Each row was made from one walk, in order. Every step used is in the known rows, and no mark comes twice. Write each row's walk.
Known rows:
N -> G: [-4.45  1.72 -0.85  7.59 -4.54  1.61 -1.25  1.83  0.51 -1.28  1.42  1.80
 -4.44  0.14 -3.86 -0.84 -4.33 -3.58]
A -> Q -> C -> G: [ 0.52  0.01 -0.66 -3.22  2.48  2.18 -0.84  1.26  1.39  4.16  2.01 -0.06
 -3.02 -0.72  1.81  2.88  0.66  1.30]
G -> N -> A: [ 3.49 -0.91 -1.18 -0.61 -6.65 -1.91  2.08 -1.92 -0.10  0.36 -0.98  0.23
  2.61 -2.70 -2.98 -1.59 -2.63  0.20]
A -> Q -> C -> K: [-0.03 -0.65  0.69 -1.05  6.36 -0.42  0.06 -2.23 -0.17  2.18  0.28 -2.73
  0.94 -0.53  1.44 -2.08  3.74  5.26]
Q -> C -> K -> G: [ 0.50 -0.53  0.72  0.19  5.93  0.32 -0.10  1.39 -0.82  0.10 -0.07 -0.70
 -3.52  0.51  1.41 -2.41  0.53  2.48]
G -> N: [ 2.86 -0.22 -3.07  1.83 -2.05  0.01  2.21 -1.70 -1.46 -0.04  0.49  1.49
 -3.05 -0.09 -2.33 -1.27 -4.88  0.32]
A -> Q: [ 1.86  1.65 -0.51 -0.05  0.79  3.59  0.99 -0.33  0.06 -0.37 -0.17 -1.27
 -2.96 -2.18 -1.89 -0.92 -3.09  3.91]
G -> N -> A -> Q -> C: [ 2.35 -1.04 -0.25 -5.90  0.08 -2.52  1.24 -1.44  0.21  2.05  0.45 -0.96
  4.73 -3.20 -1.30 -2.58  3.04  3.41]
K -> C: [ 1.65  0.31 -2.09 -3.68 -4.17  3.12  0.76 -0.06 -1.53  0.45 -0.54  1.95
 -2.99  1.04 -2.24 -5.29 -3.47 -1.01]
C -> G -> N: [ 1.66 -0.92 -3.37  2.28 -2.20  1.05  1.54 -0.87 -0.21  2.32  1.34  2.28
 -5.07  0.59  0.20  4.44 -4.62 -1.51]
C -> K -> G: [ 1.16 -0.07  0.57  3.72  3.52  2.60  0.67  0.45 -0.81 -1.73 -1.18 -0.46
 -5.26  0.34  0.40 -0.41 -3.06  2.65]
G -> N -> A -> Q -> C -> K: [ 0.67 -2.51  0.52 -2.35  3.91 -3.65  1.33 -4.12 -0.23  2.54 -0.28 -2.25
  5.80 -1.86  1.03 -1.44  5.55  5.31]
A -> Q -> C: [ 1.27  0.88 -0.33 -4.30  3.02  0.67  0.08  0.65  0.05  1.86  1.25 -1.32
 -0.57 -1.69 -0.76 -3.47  0.99  3.35]
G -> Q -> C -> K: [-0.54  0.08  1.07  0.74  2.50 -2.50 -1.31 -1.80 -0.64  0.59 -0.40 -1.42
  3.27  2.61  0.48 -2.28  1.24 -0.64]
A -> Q -> C -> K -> G: [ 0.46 -0.48  1.23 -1.06  8.77  1.33  0.12  0.67 -0.50 -0.12 -0.05 -1.44
 -2.64 -0.45  1.57 -1.33  1.89  5.44]
C -> K -> N: [ 0.54 -0.14  0.39  3.44  0.37  0.55  0.39 -0.78  0.02 -1.86 -1.02 -1.18
 -1.85  1.16  3.59  0.66  1.63 -1.07]
A -> Q -> C -> G -> N: [ 1.17 -1.43 -2.78 -2.70  2.96 -0.11  0.98 -0.80  0.14  3.51  2.23  1.34
 -2.25  0.07  1.52  3.51  0.15  1.15]
G -> Q -> C -> K -> N: [-0.51  0.01  1.25  0.35  1.68 -2.55 -1.35 -0.15 -0.06 -1.93 -0.78 -0.89
  3.09  3.15  4.02 -0.12  4.37 -3.38]
C -> G -> N -> A -> Q: [ 2.29 -1.22 -0.89 -1.69 -2.51  0.75  1.73 -1.97  1.12  1.75 -0.43 -0.15
  1.49 -3.30 -0.31  4.29 -0.89  2.36]
G -> Q -> C -> K -> N -> A: [ 0.45 -0.83  2.89 -1.71 -3.41 -4.30 -1.32 -0.75  1.00 -1.53 -2.17 -1.79
  8.48  0.21  2.67 -0.24  5.76 -3.46]
C -> Q: [-2.24  2.56  0.72  0.09 -1.44  3.81  0.69  3.02 -1.00 -1.74  0.82 -0.78
 -2.29  0.79  0.30  1.72 -1.04  1.52]

Which walk is each row?
[-2.74  1.83 -0.13 -4.30 -2.24  4.56  0.71  2.83 -1.86 -1.31  0.33  0.89
 -1.46  2.44  0.26 -0.50  0.42  0.54]	K -> C -> Q
[ 1.88 -1.63  0.58 -0.17  2.76 -0.06  2.38 -2.59 -0.36 -1.47 -2.02 -1.32
  2.10 -3.04 -0.24  1.54  0.82  5.89]	C -> K -> G -> N -> A -> Q
[ 0.02  0.87 -0.98 -1.63 -4.93  2.92 -1.47  0.80 -0.06  0.19 -0.88  3.08
 -1.10  3.78 -0.28  2.51 -4.65 -6.05]	K -> C -> G -> Q
[ 1.12 -1.29  2.37 -2.60  5.25 -0.23  0.18  0.17  0.28 -0.05 -1.22 -2.16
  1.59 -2.45  1.14 -1.38  3.49  5.18]	N -> A -> Q -> C -> K -> G
[-6.70 -0.10  0.97  4.68  3.41 -0.87 -2.04  0.86  1.21 -1.78  1.41  0.02
 -0.01  1.22  2.74  1.45  6.40 -1.67]	A -> Q -> C -> K -> N -> G
[ 1.28  1.66  0.73 -2.81  1.17 -0.21 -1.51  3.39 -0.68 -1.76 -0.06  1.03
 -0.43  1.71 -1.33 -2.76 -2.44 -2.51]	K -> G -> Q -> C
[-4.36  2.84  0.27  7.35 -5.13  0.56 -2.34  1.49  0.24 -3.52  0.06  2.18
 -0.47  2.47 -4.21  0.41 -5.63 -6.83]	N -> G -> Q
[-4.38  2.04  0.52  2.28 -2.51 -2.03 -3.00  2.20  0.26 -1.08  1.49  1.82
  1.57  2.49 -2.92 -2.14 -1.00 -6.12]	N -> G -> Q -> C
[ 0.40  1.63 -0.10  2.43 -4.12  2.15 -1.38  1.00  0.82  0.00 -0.39  1.35
 -2.05  2.41 -0.56  4.34 -6.00 -5.22]	C -> G -> Q
[-5.30  0.27  1.48  5.12  1.29 -2.95 -2.57 -0.65  0.08 -0.38  0.58  0.07
  2.89  3.21 -0.42 -1.22  1.79 -3.35]	N -> G -> Q -> C -> K
[ 2.62 -1.67 -1.48 -0.24 -6.66 -0.89  1.35 -1.37  0.99  2.43 -0.24  1.16
  0.57 -2.27 -0.58  3.53 -2.45 -1.58]	C -> G -> N -> A
[ 2.47 -0.99 -0.01 -6.24  2.24 -1.49  1.26  0.69 -0.13  0.32  0.05 -0.23
  2.73 -3.19 -0.90 -2.12  2.40  4.05]	K -> G -> N -> A -> Q -> C
[ 0.50  1.15  1.67  4.05  2.00  1.33 -0.59  0.52 -0.92 -3.84 -2.33  0.06
 -1.24  2.50 -0.61  0.82 -4.41 -1.25]	C -> K -> G -> Q
[-0.07 -0.79  0.51 -0.16  2.25 -1.65 -0.51 -0.13 -0.02  0.08  0.14 -1.39
  0.14  1.35  4.40 -1.04  5.29 -1.09]	Q -> C -> K -> N
[-4.74  2.78  0.49  6.77 -5.60  0.18 -2.54  2.71  0.79 -5.54 -0.34  2.44
 -0.19  3.21 -1.23  2.25 -2.43 -8.87]	K -> N -> G -> Q
[ 2.42  0.72  0.87 -1.97 -3.30  1.59  1.06 -1.06  1.01 -0.06 -1.56 -2.08
  2.33 -4.53 -2.41 -1.19 -1.04  3.55]	N -> A -> Q
[ 0.97 -0.67  0.55 -4.89 -0.83  0.50 -0.71  1.01  2.17  4.44  1.03 -0.80
  1.07 -2.70  1.51  2.91  2.38  0.93]	N -> A -> Q -> C -> G
[ 2.30 -2.38 -1.22 -3.30 -4.94 -2.96  0.62 -0.74  0.94  4.00  0.71  0.96
  2.65 -1.84  0.16  1.58  0.85 -1.74]	Q -> C -> G -> N -> A
[ 1.23 -1.83 -1.56  0.67  5.77 -1.70  1.57 -0.79 -1.90 -0.12  0.60  0.96
 -2.47  1.21  0.92 -1.30  0.30  2.67]	Q -> C -> K -> G -> N
[-6.20 -0.23  0.69  5.90  0.37 -1.94 -2.15  1.40  0.75 -1.50  1.51  0.74
 -0.86  2.10  2.39  0.42  5.02 -4.37]	Q -> C -> K -> N -> G
[ 2.94 -0.47 -0.69 -1.76 -2.36 -0.16  2.25 -2.55  0.02 -0.07 -1.26 -0.82
  3.15 -4.01 -2.47 -0.06 -0.85  3.77]	G -> N -> A -> Q
